Rows, each with the grade of its hidden value
[-13  10  26   0   1  -2  -5 -10  26   5 -15   1  11 -11   2  -1   0   3
 -17  15   2  -4 -20   1   6  -8   2  -7  11   9  -2  -2  10 -16   9  -7
   6   4 -12   2 -12  -4  -4  -2 -23 -13   5  21   8 -15   4   7   6   6
   5  10  -2   3  14 -10  -4 -13 -17   1 -24  -2  -9   2   1  -3  11 -17
   5  -4   1 -43   1  10 -10 -17  -7  -1   0  25 -17  13  26   8  -4  19
   3  -7 -29 -19   8 -22   9   1  -1  -2   5  -6   4   2  -8  26   6   2
  -6 -18   4   0  -2  -3  -5 -21 -16  -4  -2   8 -16   9  -8   3  -3 -12
   1  -9  -2  -5  13  -7  30 -15   7  -3] : tq
[ -4  14  25   2   8   1  -5  -8  11   0  -5  21  13  21   1  -6   9   5
 -32  -9   2  -5  -7  -2  -7 -12  -5  -5   5 -16   4   3   2  -4   4  -1
   5  15 -13  15 -13  -1  -1   2  -8  -2   4  -6   3  -9   4 -12   1  -2
   3   8  -9   0  25 -10   2 -11   5   1 -11  -8  -9  -7 -15  -6   5  -6
   5   3  14 -21 -14  19  -4 -13  11  16  10  33 -17   4  11   0  -7  24
  16  -7 -23  -2   7  -4  -2  20  19  -7   3  22   9 -27   9   4   0  15
   2  -4  -2   9   2   1   5  -6   4  13 -10   9  10  14  16 -12   2 -10
   6  -1  -7   9   2  -7   9  -8  15   0] : Ph
[-16  -1   0  -6   5 -14  12   0 -10  10   6 -21 -10  -8  32   0   5   2
   9   9   4  -3   0  -8  -5  10   7  -2   8  17  -2   5  14  -7  30  -2
   6  21   6   9 -21  -8 -18 -11   0   1   3   8   9   1 -13   2   9   0
   0   0 -12 -10   9   2   5  -1  -2 -15 -15 -20 -12  -7  -4   1   9 -13
  27   3  15 -13  -3  -2   1   9  -9  -9 -11   7 -17  12   1 -16  -1   1
  -4  -3   2  -7   2  10   5 -11 -17  10  11  -7   7   4 -10  14   5  -3
 -10 -22   2   0  -4 -22  -8  -8 -15   6   6   9 -14   0 -10   4  -2  13
   4   9  -3 -10  -3   1  19  -7  28   7] : Ph
[  7  -5 -18  -3 -18   0 -10   0   3 -15  -5  -2 -15  10  15   6 -11 -12
  -9  -9   4   0  15  -4  -3   0 -16  -6   1   2  -2  -7 -28  -5  -7  -4
   7 -10   4   8  21   3  -5   9   6 -13  -3 -10  -8  -4  22  -7  -6  -7
  10  -4  12  -7   2  -1  -5  12   9 -10  11   8   6  -9  22  11  -5  16
 -27  -6 -10   1   1 -11  12   4  16  -5   1 -25  11 -11  -2   1  15  -8
   4   1 -10   0  -8 -23  -3 -16   4  16  -4 -13   2  14  17  21  -4   0
  -1  -7  -6  18 -12   8  -7   0 -24  -2  11   3   0   8   1 -13   4   4
  -7   7   6   0  15   3 -31  -1 -15 -14] : sr
[  7  -4  13   5  -6  11   3  -2  24   7  -7  11  20 -22 -44   1  -6   5
  -2  15   7  -1 -14  11  13  -2  -5  -1   3   7   3  -9   8   7 -16  -2
  -8 -17 -10 -19   2   5  17   4  -3  -4   5  10  -6  -1  -8  12  -2  13
   0  -1   0   9 -10   0  -5  -8 -18  15  -3  16   5  31  -1   0  -3  -7
  -6  -5 -24  -6   7  10 -12  -5  -7  -7   6   2   7   4  22  18  -3  -3
  -5   6 -10 -10   0  -5   5  21  -8 -15  -1 -15 -12  14 -13  -1   2 -15
   7   8   5 -18   4   9  -5  -8   9 -17  -3 -11  -4  -6  -3  16  -3 -14
   0 -18   1  -7   7   3  34  -4 -23   5] : tq
[  8  -4  13   2 -10   6  -8  -9  28  -2 -14   5   5 -14 -30  -2  -7   0
   5  10  -5   6 -12  12  -1   0   1  -2   9   9  -3  -5 -11  -6 -15  -6
  -5 -21  -4 -24  11   1  11   2  -2  -4   0  20  -6   5  15  11  -3   5
  -5   1   7  17 -24  -2  -7   8 -11  11  -1  19  20  17   6  -7 -11  -2
 -16  -6 -19  -6  16  -3  -9 -26  -9  -6   0 -20  18  -7  15  25   3   9
  -3  -4  -5  -3   0 -32  -4  -8   3  -2  -8  -7  -8  30  -7  -1  -1 -10
   6  14   1 -13  10  10  -2 -10  -2 -20   0  -6  -8 -11 -10  15  -3 -11
  -2 -12   1  -2  17  -2  18   1 -38   1] : Bb
[  7  -1  30  -1  -9   6  -5  -9  35  -2 -16  17   3  -3 -35  -4  -3   4
 -16  -1   2   4 -12  10 -12  -3  -3  -4  15   6   2  -5 -20  -8 -16  -9
  -3 -11 -11 -15   4  -1   9   3   7  -2   0  19  -4   9  14  -4  -5   1
  -4   1   0  13 -13  -7  -4   6  -3   5  -3  17  20  14  -4 -11 -23  -6
 -17  -2 -11  -8   8   7  -6 -34  -1  -2   6 -20  15  -6  14  28   3  23
   8  -4 -18   2   0 -30 -17   0  13  -3  -6  -4 -12  24   3   1  -4  -7
   9  13   0 -11   9   3  -1 -11  -7 -12  -4   0   0  -4   2  11  -2 -11
   8 -10  -6   5  18  -1  25   3 -37   4] : Bb
[  6  -7  -2  -2 -19   3 -12  -4  19  -7 -12   2 -15  -8   6   2 -17 -10
   2   6   3   2   4   3  -3   1 -17  -5  12  19  -2 -10 -27  -5 -14  -7
   3 -17   2 -12  19   0   3   7   4 -14  -2   7 -14  -3  19   5  -4  -2
   7  -1  12   0 -14  -3 -10  14  -4  -1   0  12  13   3  28   8   0   9
 -24 -12 -12  -8   6  -6  -1 -10  11 -15  -1 -34  20  -5  11  16   9  -5
   0   1 -12 -18  -4 -39  -3 -23  -4  12  -1 -28 -13  39   5  29  -1 -14
   2  -1  -1   5  -6   7 -14  -7 -25 -13  13   1  -9   0  -6   1   1   1
  -7  -3   2  -6  18   3  -4   0 -34  -6] : Pr
[ -9  -3  19  -6  -1 -14   1 -12   8   4  -4  -5 -22   8  27 -10   4  -1
   9  -2  -6   5  -2  -1 -29  12   9  -5  23  19  -1   7  -8 -13  19  -5
   4  16   3  -7 -14 -12 -14 -10  14  10  -2  20   3  17  10  -6   4  -8
 -12   2 -13   5 -15   0   4  17   8 -16 -14 -13  16 -10  -7 -12  -5  -8
  20   1  28  -6   0  -2  -4 -33  -6  -5 -10 -28   7  -3  -6   3  -3  22
   8 -12   4  -1   4 -21 -14 -27   3  12   4  11  -7  25  -1  11  -2  -2
  -2   4  -1  -4  11 -21  -6 -11 -16   4   5  17  -6  -9  -4   8  -2  13
   8  13 -13   0   8  -4  20   6   0  17] : Ph
[ 15  -1   7   0 -12   2 -19 -11  13  -8 -13  23   3  23   8  -1  -5 -17
  -9 -12 -12   8   3  -2 -12  -5 -14 -10   3   1   3  -2 -27  -3 -20  -4
   7 -21  -4 -10  21   4   0   9   9 -14   0 -35 -12  -5  29  16  -9  -8
  12   3   5   3 -25  -2  -3  15   1   5  11  -4  18 -12   8   1  11  10
 -26  -2   7   8  -2  -5  -7 -17  14  11  -1 -23  16 -20   6  13   3   1
   8  -3   4   0  -5 -40   0  -8  29   3  -5  16  -7  -3  12   7  -4  13
  10  18 -13  10   2  11   0   7   1   0  -4   7  16  -5  14 -12   0   4
  -8   1   6   9  16  -6 -28  -1 -32 -10] : sr
[  0  -6   0 -10 -12  -3  -1   4   6  -4   1   0 -28 -11  17   1 -13  -4
   3   3   8   0  12  -4 -16   2 -13   2  13  28   1  -8 -20  -3 -11  -9
   4  -1   2  -7   2  -8  -4   7  14  -6  -7   5 -10   9   5  -3  -3  -5
   7  -3   4 -10  -9  -5  -3  18   7 -17   4  -4   3  -7  21   4  -6   5
 -17  -4   5  -3  -4  -5   6  -5  14 -17  -5 -43  15   5  -2  12   6  -6
   0   7  -4 -21  -3 -34 -21 -27 -13  15   9 -34 -21  30   5  27  -2 -14
   3  -5  -1   2 -14 -15 -12   3 -29  -2  12   5  -6   3  -2  -2   0  18
   5   5  -9  -4   7   8   5  10 -27  -4] : Pr

[ -4   4 -13  -7  -4  -1 -14   0  -2  16 -12   0  42 -10 -23  -1 -63 -10
   1 -10   3 -31  13  -2 -13 -30   2  -3 -10  17  22 -18  22 -12  18 -10
  -8  29  -1   1 -19 -23  -1   1  38  -2 -32   9   3  -5 -13  12 -17   9
   6 -33   2 -11  -3 -10  10  -3  30 -13  -9  13   1   3   0  -5  -1 -10] : X
[-18  19 -22  -8  -4  -5 -12   5  -4  22   2   1  40 -19 -21  -3 -62  -8
  18  -5  -2 -26  24   1   1 -34   2  -9  -7  32  17 -17  16 -19  10  -8
 -24  26   0  -6 -35 -18  12   8  17   0  10  11  23  -3  -8  16 -31  26
  25 -33  29  -6 -13  -7   9   0  26   5 -12  12 -18   0   1   0 -15  -7] : X
[-11  27 -24  -2 -12  -1   2   1 -14  28   5   1  30   0 -12   0 -61  -2
  10   5  -4  -8  18   5  44 -22   6  -3 -16  40   5 -28  -5 -20  -3 -13
  -7   9   2  -1 -31  -4  25   1   2  12  13  -6  27  -5   0  12 -13  18
  30 -14  19  10  -4  -1   8   6   7  21  -7   6 -24  -8   3   0 -38  -1] : X
[  3  18 -17   6  -9  -2   2   0 -16  11  -4   0  13   7  -9   2 -37   0
   6  -2  -2   4   3   0  40 -26   8  -5 -12  36   3 -13   3  -9   5 -11
  -6   2   4  -5 -15  -1  14   1   7  18  -3  -2  26 -12   2   7  -6  10
  15 -14   4  11  10   0  -3   7   4  13  -8   6 -22  -4   4  -3 -18   1] : L
[ 13  -9  32  13  -3   4   9   7 -15  -6 -11   2   5  14  19   9  34   9
  -8  -6  -2  16 -22  -2  19  44  -1  -9  21 -27 -14  26 -31   2  -3 -11
   9 -27  -5 -23  19  19   2 -22 -21  11  47 -15   9  17  15 -16  17 -18
   0   4 -24  -2  15   1   5   0 -44   5  18  -2  -2  14  -2  11   3  -2] : D
[ 11  13   9  14 -13  -2  15 -10 -18   6  -2   1  -2  -1   8   5 -21   3
   5   8  -3  17 -19  -4  55   0  -2 -15  -6  41  -7   0  -5   9  -2  -4
   3 -26   6  -5  -2  15   9   1 -10  30   2   4  29 -14   9   1   4  -4
 -17   6   3  17  12   4  -7  12 -24  28   1   2 -24  -7   6  -8 -17  10] : H
[  9   3 -16   7  -8   2  10  -9  -2  -5 -12  -2 -24  34   2  -2  -5   9
  -7   6  -6   0  16  -4  23 -20  27   2 -23  16   4 -29  17   3   7   6
   5  12   7  13  21 -10  10   8  38  13 -42  -8  -5 -24  -2  -4  21  -7
  -6  -9 -48  12  14   1 -15  -2  11  -5 -23   1   1 -13   2  -6   4  -5] : D
[-10  -2  10  -3  -4  -1  -9  11   4   7  -1   1  40 -11  -9  -3 -19  -3
   6 -16  -3 -22   2  -1 -32  -3  -1   1   9 -13  10  -2   3 -10   8  -4
 -12  20  -8 -14 -16  -9  -3  -3  11  -8  22  15  12  12  -2   3 -24  11
  13 -25  13 -20 -11 -12  17  -6  13 -18  10   7  -4  14  -2  10   9 -13] : H
[ 16   5 -19  11  -5   2  10 -10  -8   0 -11  -2  -9  23  -1   3 -26   1
  -6   6  -2   5   2  -3  36 -27  18  -2 -22  30   5 -22  14   5   3  -1
  10   4   6  14   7  -4   8  -1  25  10 -49  -9  -3 -15  -3  -2  21  -8
  -3  -3 -33  21  18   3 -12   4  11   1 -14   2  -5 -11   3  -9  -4   0] : D
[  2  -5  -5  -4  -3   1  -3   2  11 -11  -1  -1   5   6 -13  -1   2  -3
  -1  -5  -4 -20   5  -5 -39 -24   9   4 -11  -6   9 -14  28  -5   6   8
  -3  32   2  -1  -1 -13  -5  10  35 -17 -36   8 -12   3  -6   1 -11   4
 -13 -13 -19 -10  -2  -8  -2 -10  35 -29  -7   6   8   2   0  -6  21 -10] : L
[ 20 -16  41  11  -1   5   9   1  -8 -12 -16   1   3  11  15  10  19   3
 -15  -4  -1   5 -23  -6  -2  32   4 -11  15 -25  -5  18 -15  11   2  -1
  15 -16  -3 -14  21  13 -10 -23   2   4  -6 -10 -13  12   4 -16  22 -27
 -13   4 -42  -2  19   0   0  -3 -25   1  14   1  11  10  -1   2  11  -3] : D
[ -4  12   4  -4  -3  -2  -6   6  -4  11   4   1  21 -22  -6   1 -20  -7
   6  -6   1  -2  -8   0   5  -4 -10  -9  10  10   1   8  -6  -4   0 -12
 -10  -1  -1 -14 -21   2  -2  -1  -9   6  22   9  21  11   2   8 -16   9
   7 -11  24  -5  -3  -3   8   2   0   9  10   6 -12   5   2  -1  -9   1] : H
[ -9  13  10  -8   1  -2 -10   7 -12  18  -2   2  35 -23 -10   6 -54 -10
   0  -3   2 -10   2   4  28   5  -8 -20  13  14   5   6 -13 -10   2 -18
 -16  -5   2 -14 -40  -4  -1  -9 -16   4  21  -2  18  18  -4   8 -11   9
  25 -15  24  -2   1  -1  16   6  -5  22   5  11 -11   1   1  -2 -30   1] : H
[-12  21 -26  -5  -5  -3  -5   4 -10  23   4   1  30 -17 -15  -2 -56  -7
  12  -2  -1 -12  16   2  21 -28   1  -6 -10  35  12 -16   9 -15   3 -11
 -15  15   2  -3 -27  -9  14   5   8   5   8   7  25  -5  -4  13 -24  23
  36 -20  29   3  -8  -4   6   4  12   8 -10   8 -22  -3   2  -2 -23  -2] : X
[-12   4  24  -4  -4  -3 -12   8   1  17  -3   1  46 -20  -6  -1 -41  -4
   5 -11  -2 -21   1   3 -12   2  -1  -6  15  -6  10  -6 -10  -2   5  -9
 -13   4  -9 -14 -30  -9  -1  -9   5  -2  25  13  16  15  -4   6 -19  16
  29 -26  14 -16 -10  -9  20  -1   3   4  13   7  -5   9  -1  11  -5  -9] : P
[ -1  20 -15   4  -7  -1   0   1 -14  14  -3   0  19  -2  -7   1 -43   2
   6  -3  -1   0   6   2  29 -21   4  -7  -7  35   3 -10  -1  -7   4 -13
  -8   2   2  -6 -17  -2  14   4   2  16   6   2  25  -7   2   7  -7  13
  19 -16   7  10   4  -1   2   7  -3  17  -4   6 -23  -3   3   0 -20   1] : L
[  7  15  21  12 -16  -2  14  -4 -25   6  -5   0  11   2   4   8 -28   3
   0   9  -5  14 -18  -5  63 -13   1 -23  -2  39  -4   1  -3   5   0  -9
  -6 -21  10 -14 -21  12   8  -6 -10  30   7  -5  35  -7   8   4   5  -9
  -7   3  -1  14  15   3  -1  16 -19  35  -2   7 -25 -10   7 -10 -24   7] : P
[ -6  -7  -3  -8   0   3 -10  12  16  -6  -9  -1   9  13 -14  -3 -10  -1
  -7 -14  -4 -28  21   0 -37  -8  17  10  -3 -25  16 -20  14 -16   9   0
  -8  38  -4   0 -12 -21  -2   0  36 -20 -16  -3 -17  11 -10   0  -3   1
  23 -28 -30 -17  -1 -10  10 -13  33 -32  -3   4  16   6  -3   4  10 -18] : L
[  6  -2  -9   0  -3   3   3   1   6  -8  -2   0  -7  22  -3   1  17   2
  -1  -1  -2  -7   3   0 -24  -6  10  12 -11 -14   0 -13   7  -4  -2   3
   9  19  -3   3  11  -5   5   1  13 -11 -12  -8 -17   6   1  -3   4  -4
  -2  -3 -24  -1  -1  -3  -4  -8  14 -18  -1  -1   7   3  -1  -1  16  -7] : L
[  9  11 -31   0  -9   3   8  -9   6 -16 -11   0 -32  40  -1  -2   7  10
  -5   9  -5  -1  23  -2  22 -22  20   8 -23  24   1 -33  14  -9   4   5
   4  22   8  10  22 -12  13  16  38  15 -34 -13  -4 -19   3   1  20  -2
  -5 -14 -52  11  10   0 -17  -2  14  -7 -28   1   5 -12   3  -7   4  -4] : D
[  0 -16  16  -3   7   3 -10   8   9  -2 -14   1  19  -7  -2   1   3  -3
  -8 -16   1 -24   3  -5 -59  13   1  -4  11 -36  13   9  10  -5  13   0
  -6  19  -7 -10   6 -12 -14  -8  29 -15  -8   7 -22   9  -6  -7  -5  -5
   0 -21 -21 -23   0  -8   5 -12  11 -25   4   5  18  15  -5   6  25 -14] : D
[ -1  15 -17   0  -9  -3   0  -4 -10  12   0   0  20  -7 -13  -1 -49  -4
  11   0  -2  -8   1  -2  23 -36   1  -6 -14  44   9 -18  16  -7   5  -5
 -10  11   4  -2 -17  -6  13  10  17  13 -12   9  22 -13  -1  12 -17  14
  -4 -16  15   5  -1  -4  -5   4  15   6 -10   9 -11  -3   3  -6 -10   0] : X
[ -9   9   5  -6  -3  -2 -11  11   0  13   2   1  29 -17 -13  -1 -27  -6
   5 -11   0 -10   0   3  -8  -4  -7  -2  10   3   3   1  -4 -10   3 -12
 -15   9  -3 -15 -31  -2   0  -2  -6  -2  28   7  19  14  -1   8 -21  14
  21 -19  27 -13  -9  -7  16   0   7  -2  15   6  -8   8   1   5  -6  -5] : P
[-13  19 -21  -6  -4  -3  -7   4 -11  22   4   1  36 -19 -14  -1 -63  -9
  11  -1  -1 -14  17   2  17 -23   1  -9  -7  39  13 -18   7 -14   3 -10
 -13   9   1  -3 -33  -9  14   4   8   2   9   8  23  -5  -6  13 -24  19
  26 -21  31   2  -7  -4   8   4  12  13  -8   9 -23  -3   2  -1 -29  -2] : L
[ 13   3  19  19  -7  -2  14  -6 -22   8  -6   0   6   2  20   6   3   8
  -1   7   0  28 -28  -1  57  18 -11 -14   8  13 -17  22 -18  14  -4  -9
   6 -44   0 -11   6  23   6 -13 -40  27  35  -8  28  -3  15  -6  13 -10
  -3  19  -1  13  13   8  -4  15 -47  32  13  -4 -17  -3   3   1  -9   8] : D
[ 12  11 -16   6  -5   0   6 -13  -6   3  -9  -1   1  15  -6   2 -43  -2
  -1   6  -1  -7   6  -2   9 -34  13  -5 -22  24  11 -24  16   5   5   1
   7  13   3  15   5 -12   7   4  25   8 -47  -2  -4 -18  -5   4  14  -1
 -12  -6 -18  13   8   3 -12   3  14   2 -15   6  -5 -10   3 -10   2   0] : P
[ -5   8  23   3   0  -2  -3   7 -20  15  -2   1  32  -8  -4   9 -23  -5
  -4  -2   0   3 -13   2  31  17  -3 -20  13  10  -1  14 -15  -2  -1 -19
 -11 -20   1 -15 -37   5  -1 -18 -29   1  20 -11  17  15  -1   3  -4   0
  27  -1  20   2   8   2  16  11 -19  36  11   9 -12   1   2  -1 -29   2] : D
[ -5  -7  -2  -6   1   3  -7   9  13   0  -8   0  18   7 -63  -2  -1  -2
  -4 -12  -2 -27  16   0 -39 -12  12   9  -3 -26  13 -18  10 -12   8   0
  -2  36  -7  -1  -3 -19   1  -3  33 -19 -12   2 -15   8 -10  -2  -5   2
  17 -23 -23 -16  -4  -9  10 -13  25 -32  -1   1  13   9  -5   7  13 -17] : L
